Below are the code and all the weights of a small trained network. Each question names an input and a class and asks about switching units off, where a switched-off unit gives its printed mean instead of its output.

import numpy as np


def w(rows, s, z=0):
    codes = np.array(rows[::2]) - 128.0
    scale = np.full(codes.shape[1], s)
    scale[-1] = z or s
    return codes * scale


def f(y):
    return y / 2 * (1 + np.tanh(0.7978845608 * (y + 0.044715 * y**3)))


def log_softmax(a):
    a = a - a.max(-1, keepdims=True)
    return a - np.log(np.exp(a).sum(-1, keepdims=True))


def net(x, mask):
    res = np.array(x, float).reshape(1, 6) / 4 @ E
    y = f(res @ A[0][:, :-1].T + A[0][:, -1])
    res = res + np.where(mask, y, B[0][:, -1]) @ B[0][:, :-1]
    return log_softmax(res[-1] @ U[:, :-1].T + U[:, -1])


A, B = {}, {}
E = w([
[87,45,106,206,117,220,132,71],'x0',
[63,77,96,24,1,92,140,203],'x1',
[79,198,99,163,53,194,68,142],'x2',
[155,89,97,112,137,66,223,163],'x3',
[44,109,111,193,181,99,110,32],'x4',
[179,156,11,136,134,151,200,93],'x5',
],0.0065)
A[0] = w([
[115,93,94,138,28,223,113,145,233],'N0',
[184,140,56,133,131,110,221,157,135],'N1',
[192,140,79,100,134,107,229,161,175],'N2',
[87,74,197,104,138,40,140,155,252],'N3',
[81,229,141,180,133,156,41,114,173],'N4',
[25,46,102,115,66,117,131,150,176],'N5',
[200,107,211,165,224,125,133,110,214],'N6',
[113,107,63,233,216,162,145,1,155],'N7',
],0.0077,0.0033)
B[0] = w([
[130,151,144,197,145,201,105,146,195],'N0',
[167,150,62,101,74,111,146,164,181],'N1',
[160,149,90,110,100,120,124,169,191],'N2',
[106,131,150,128,168,118,83,201,186],'N3',
[171,191,132,123,91,251,118,210,189],'N4',
[101,127,162,206,172,172,98,120,187],'N5',
[128,159,156,168,143,167,89,156,200],'N6',
[75,75,118,149,190,68,125,110,244],'N7',
],0.012,0.011)
U = w([
[119,106,170,70,103,122,191,66,6],'0',
[141,118,87,32,95,37,145,145,168],'1',
[76,44,93,158,161,91,156,2,100],'2',
[122,102,160,77,97,122,168,75,1],'3',
[90,117,190,165,184,144,85,141,203],'4',
[183,192,123,123,61,176,123,156,161],'5',
[124,80,174,71,53,110,153,28,6],'6',
],0.0099,0.0038)

Each question gives the input, the list of numbers given to net, and the class t.
The units are the neurons (one row each of A and B). Each row of codes is followed by its name. A weight is (code - 128) times the scale printed after its matrix; where a second scale follows, it is the last column's (A, B and U).
mask holds one flag per neuron, in row order. A switched-off neuron (its flag False) gives its mean, the last column of its row in B, instead of its output. The means were averaged over made-up inputs and are rounded, as every weight is.
A unit's drop is (log p(t) with every unit on - log p(t) with that unit switched off) / (log p(t) with every unit on - log p(t) with every unit switched off).
The circuit of an input: a set's keep is (log p(t) with only the set's units on - log p(t) with every unit switched off) / (log p(t) with every unit on - log p(t) with every unit switched off). Starting from all 8 units, units are removed one at a time, each time the one whose removal leaves the highest keep (on an exact tie, the one counted first), for as long as the keep stays at least 0.8.
circuit, biggest first: the units of the circuit, biggest drop first
unit that matters most: the unit with the biggest drop
top k neurons: the k neurons with the biggest drops, biggest first
drop when u is switched off: that unit's drop, to one decimal
input [1,1,-5,-3,5,-1], class 2: unit that matters most => N4
input [-7,-1,2,6,-3,5], class 1: top 2 neurons => (N4, N0)
input [-6,7,8,0,-6,-4], class 4: circuit, biggest first => (N5, N1)
input [-4,2,-2,-3,-2,4], class 1: circuit, biggest first => (N4, N5)
input [6,8,7,6,-8,0], class 4: top 2 neurons => (N5, N4)
input [-4,-3,-3,3,-7,7], class 1: circuit, biggest first => (N4, N0)
input [-7,3,-7,-3,-5,-5], class 1: top 4 neurons => (N0, N5, N4, N7)
input [8,-5,-2,8,4,-5], class 2: top 3 neurons => (N7, N4, N0)
input [-4,-2,1,-6,2,0], class 5: top 3 neurons => (N4, N7, N5)
input [3,-6,0,-4,-7,-6], class 5: top 2 neurons => (N7, N4)
input [7,-7,-2,-1,2,0], class 2: top 3 neurons => (N7, N3, N0)
input [-1,2,1,7,5,0], class 1: circuit, biggest first => (N0, N6)
input [-1,7,-1,6,-7,-6], class 4: top 2 neurons => (N5, N3)
input [1,-4,8,-6,2,-8], class 5: circuit, biggest first => (N4)
input [-7,2,7,8,-5,4], class 1: top 3 neurons => (N4, N6, N5)
input [7,-2,6,0,-3,-7], class 5: top 3 neurons => (N4, N7, N3)
input [5,0,-7,2,-1,4], class 1: top 4 neurons => (N1, N2, N5, N0)
input [-1,1,-2,7,6,5], class 1: top 2 neurons => (N1, N2)
input [6,-5,6,5,8,0], class 2: top 2 neurons => (N7, N3)
input [2,-5,-8,0,4,7], class 2: circuit, biggest first => (N7)
input [-4,5,4,5,-3,-5], class 4: drop when N7 is switched off => -0.1
input [-6,-2,7,7,4,5], class 1: drop when N5 is switched off => 0.1
input [-8,-8,5,8,-1,-4], class 5: drop when N7 is switched off => 0.6
input [8,-3,-5,1,1,-2], class 2: drop when N2 is switched off => 0.0
